Below are the code and all the weights of a small trained network. Each question names an input and a class and asks about switching units off, where a switched-off unit gives its printed mean instead of its output.

import numpy as np


def w(rows, s, z=0):
    codes = np.array(rows[::2]) - 128.0
    scale = np.full(codes.shape[1], s)
    scale[-1] = z or s
    return codes * scale


def f(y):
    return y / 2 * (1 + np.tanh(0.7978845608 * (y + 0.044715 * y**3)))


def log_softmax(a):
    a = a - a.max(-1, keepdims=True)
    return a - np.log(np.exp(a).sum(-1, keepdims=True))


def net(x, mask):
    res = np.array(x, float).reshape(1, 6) / 4 @ E
    y = f(res @ A[0][:, :-1].T + A[0][:, -1])
    res = res + np.where(mask, y, B[0][:, -1]) @ B[0][:, :-1]
    return log_softmax(res[-1] @ U[:, :-1].T + U[:, -1])


A, B = {}, {}
E = w([
[117,159,214,122,68,171,127,149,147,233,140,126],'x0',
[182,131,139,167,97,174,135,147,209,69,203,128],'x1',
[194,113,176,142,178,9,120,149,192,145,84,130],'x2',
[163,119,154,33,1,91,139,120,110,72,89,125],'x3',
[123,128,133,129,130,127,130,128,126,124,131,130],'x4',
[23,126,99,110,107,106,157,103,249,126,106,129],'x5',
],0.0095)
A[0] = w([
[86,124,132,81,151,80,127,103,83,190,68,124,74],'n0',
[160,148,134,147,99,161,97,144,176,95,153,119,75],'n1',
[129,121,99,142,124,127,117,120,130,115,112,135,58],'n2',
[132,120,138,98,82,124,117,123,124,104,108,120,33],'n3',
[76,145,116,127,90,98,159,128,184,117,93,154,65],'n4',
[126,175,237,141,93,156,126,156,151,236,125,105,72],'n5',
[91,118,131,127,117,118,142,95,176,130,129,120,67],'n6',
[89,121,133,121,127,124,132,122,162,116,119,118,70],'n7',
[126,117,127,135,130,137,116,92,120,144,87,137,64],'n8',
[73,130,114,136,139,127,136,137,186,128,116,127,88],'n9',
[110,117,111,138,110,111,130,114,142,134,135,136,72],'n10',
[200,112,192,156,180,1,124,167,199,142,78,135,16],'n11',
[106,137,124,89,162,112,93,100,76,160,80,115,50],'n12',
[140,107,55,100,150,114,130,119,109,56,153,124,90],'n13',
[105,133,111,116,120,106,120,108,152,134,150,126,60],'n14',
[136,120,155,123,113,156,146,135,139,172,112,150,41],'n15',
[88,122,98,136,101,144,137,106,166,124,118,115,80],'n16',
[167,111,142,51,41,110,149,133,127,84,105,126,83],'n17',
[210,133,158,135,143,137,79,178,35,131,143,125,58],'n18',
[69,127,121,106,125,106,141,105,216,128,100,144,91],'n19',
[150,107,82,153,144,83,139,122,112,45,119,139,66],'n20',
[121,141,173,119,98,143,147,151,133,180,144,148,54],'n21',
[170,136,136,44,76,121,124,97,118,89,106,119,48],'n22',
[160,98,162,70,90,112,142,122,138,99,113,144,63],'n23',
[132,157,181,141,75,143,120,136,150,189,150,133,54],'n24',
[106,130,112,133,116,128,104,139,153,121,105,143,53],'n25',
[107,142,106,184,187,163,138,130,125,156,142,106,64],'n26',
[164,152,135,114,135,156,135,137,166,98,163,122,67],'n27',
[175,135,125,131,144,80,133,139,157,144,107,101,63],'n28',
[170,114,169,156,125,136,138,121,198,64,191,129,80],'n29',
[227,135,161,168,136,135,105,133,46,125,133,151,35],'n30',
[117,132,123,167,195,155,94,122,156,139,149,111,37],'n31',
[146,143,127,140,102,157,112,169,166,111,156,127,78],'n32',
[136,119,110,158,163,103,127,100,137,44,101,111,54],'n33',
[161,140,135,176,89,150,135,131,175,82,166,122,52],'n34',
[138,121,108,144,150,124,120,105,123,62,113,134,33],'n35',
[65,153,80,129,91,194,149,107,66,98,185,123,2],'n36',
[119,127,110,204,227,146,119,138,149,197,169,156,78],'n37',
[69,152,124,114,144,89,124,111,76,161,67,122,58],'n38',
[126,115,91,153,192,131,146,112,116,63,109,136,82],'n39',
[164,151,137,157,116,139,144,163,183,82,181,117,66],'n40',
],0.012,0.0099)
B[0] = w([
[166,47,71,158,156,131,172,155,72,110,96,198,185],'n0',
[141,77,102,133,137,117,161,133,96,130,106,176,154],'n1',
[108,135,141,110,134,141,128,146,133,117,119,142,123],'n2',
[125,180,137,184,120,114,123,128,132,130,123,142,144],'n3',
[164,127,146,128,172,149,160,145,145,94,185,59,166],'n4',
[62,117,98,32,155,81,51,125,179,166,72,129,214],'n5',
[155,125,138,129,165,143,166,112,147,99,146,78,149],'n6',
[154,130,122,129,149,138,142,135,149,132,157,111,139],'n7',
[144,126,107,133,139,125,128,122,121,130,130,154,124],'n8',
[165,132,149,106,134,142,166,137,150,81,174,65,171],'n9',
[129,137,139,122,150,130,134,124,110,126,143,115,125],'n10',
[107,169,131,127,61,254,69,32,62,172,182,166,254],'n11',
[173,58,70,147,140,127,182,130,81,124,112,194,163],'n12',
[92,143,126,65,156,104,54,113,174,182,73,130,189],'n13',
[153,116,151,130,140,142,135,128,140,124,134,101,128],'n14',
[120,142,153,106,159,113,89,112,136,126,108,135,133],'n15',
[163,130,126,122,143,158,139,126,130,117,166,82,154],'n16',
[82,188,175,231,84,67,129,163,135,129,128,113,214],'n17',
[172,120,131,110,190,167,190,140,213,57,207,46,208],'n18',
[191,113,156,103,172,160,168,169,175,54,220,60,193],'n19',
[75,134,129,57,154,101,88,150,176,191,79,125,185],'n20',
[109,127,128,83,152,108,80,116,165,154,87,126,150],'n21',
[102,182,170,210,78,83,131,153,143,124,127,122,186],'n22',
[102,188,147,188,81,97,136,152,123,150,114,125,170],'n23',
[94,135,101,50,160,102,86,111,172,157,69,127,164],'n24',
[143,126,135,119,123,141,147,141,134,144,131,116,124],'n25',
[124,152,159,194,67,77,125,130,133,110,120,126,186],'n26',
[136,93,124,136,155,123,148,133,92,130,111,149,143],'n27',
[138,144,110,124,102,186,71,117,88,123,140,142,162],'n28',
[154,67,60,150,164,125,165,131,42,113,77,188,185],'n29',
[161,103,150,101,172,154,203,143,191,54,208,38,197],'n30',
[103,165,164,198,82,83,117,155,140,130,109,114,172],'n31',
[146,99,108,118,144,115,134,121,82,118,112,150,146],'n32',
[93,113,122,66,132,114,92,124,159,183,92,107,171],'n33',
[150,76,86,145,160,113,167,137,90,130,105,189,159],'n34',
[105,111,131,91,147,115,109,138,161,150,108,117,145],'n35',
[148,161,149,113,77,229,46,34,68,187,174,165,187],'n36',
[101,215,181,202,49,54,152,179,126,110,113,121,245],'n37',
[164,61,78,153,140,111,173,132,75,114,97,175,172],'n38',
[102,138,147,60,128,96,86,128,174,156,82,126,183],'n39',
[152,54,86,137,137,116,185,129,62,135,106,182,168],'n40',
],0.0097,0.014)
U = w([
[125,176,162,208,86,58,141,141,128,121,112,120,188],'0',
[168,115,149,107,183,160,174,126,159,92,177,65,147],'1',
[109,123,134,50,164,84,84,114,159,158,68,128,154],'2',
[163,55,105,155,158,116,174,122,67,121,89,188,154],'3',
[135,158,144,132,84,253,88,56,83,151,152,151,2],'4',
],0.011,0.0013)

Each question gives the input, the list of numbers given to net, and the class t.
The units are the neurons (one row each of A and B). Each row of codes is followed by its name. A weight is (code - 128) times the scale printed after its matrix; where a second scale follows, it is the last column's (A, B and U).
mask holds one flag per neuron, in row order. A switched-off neuron (its flag False) gives its mean, the last column of its row in B, instead of its output. The means were averaged over made-up inputs and are rounded, as every weight is.
A unit's drop is (log p(t) with every unit on - log p(t) with that unit switched off) / (log p(t) with every unit on - log p(t) with every unit switched off).
most important unit: the unit with the biggest drop
top k neurons: the k neurons with the biggest drops, biggest first
drop of u: that unit's drop, to one decimal
input [3,-3,7,-4,0,8], class 1: most important unit -> n19
input [-2,-6,-6,-8,-1,8], class 0: top 4 neurons -> n37, n26, n31, n18
input [2,-2,-7,3,4,-8], class 1: top 3 neurons -> n18, n30, n11
input [-8,-5,4,-4,-2,-8], class 1: top 2 neurons -> n18, n30
input [8,-8,-7,-3,3,6], class 2: top 4 neurons -> n5, n11, n24, n21
input [-2,-8,-7,5,6,0], class 3: top 3 neurons -> n11, n0, n38
input [7,-6,7,8,7,8], class 0: top 4 neurons -> n17, n23, n22, n18
input [6,6,5,-4,5,4], class 2: top 3 neurons -> n5, n24, n0
input [-7,5,3,1,-1,-6], class 2: top 2 neurons -> n20, n13
input [-6,8,-4,2,-4,-7], class 3: top 4 neurons -> n29, n40, n34, n1
input [-7,8,7,4,-1,-5], class 3: top 2 neurons -> n29, n40
input [0,6,8,0,1,8], class 1: top 3 neurons -> n19, n4, n9
input [-4,1,7,-6,-5,5], class 4: top 3 neurons -> n11, n17, n28
input [8,-2,1,6,-7,-2], class 2: most important unit -> n5
input [-4,-7,-7,6,-5,-1], class 3: top 2 neurons -> n11, n0
input [-1,8,8,-3,-8,6], class 3: top 2 neurons -> n29, n40
input [-7,3,0,2,-8,-5], class 2: top 2 neurons -> n13, n20
input [-7,-1,0,-1,-1,6], class 2: drop of n20 -> 1.4
input [-1,-6,7,-3,-7,-6], class 4: drop of n11 -> 2.4
input [-5,4,-3,0,-8,-1], class 2: drop of n39 -> 0.0
input [-6,-8,3,0,-8,-1], class 3: most important unit -> n0
input [2,5,-4,-6,-5,-4], class 0: drop of n37 -> 0.2
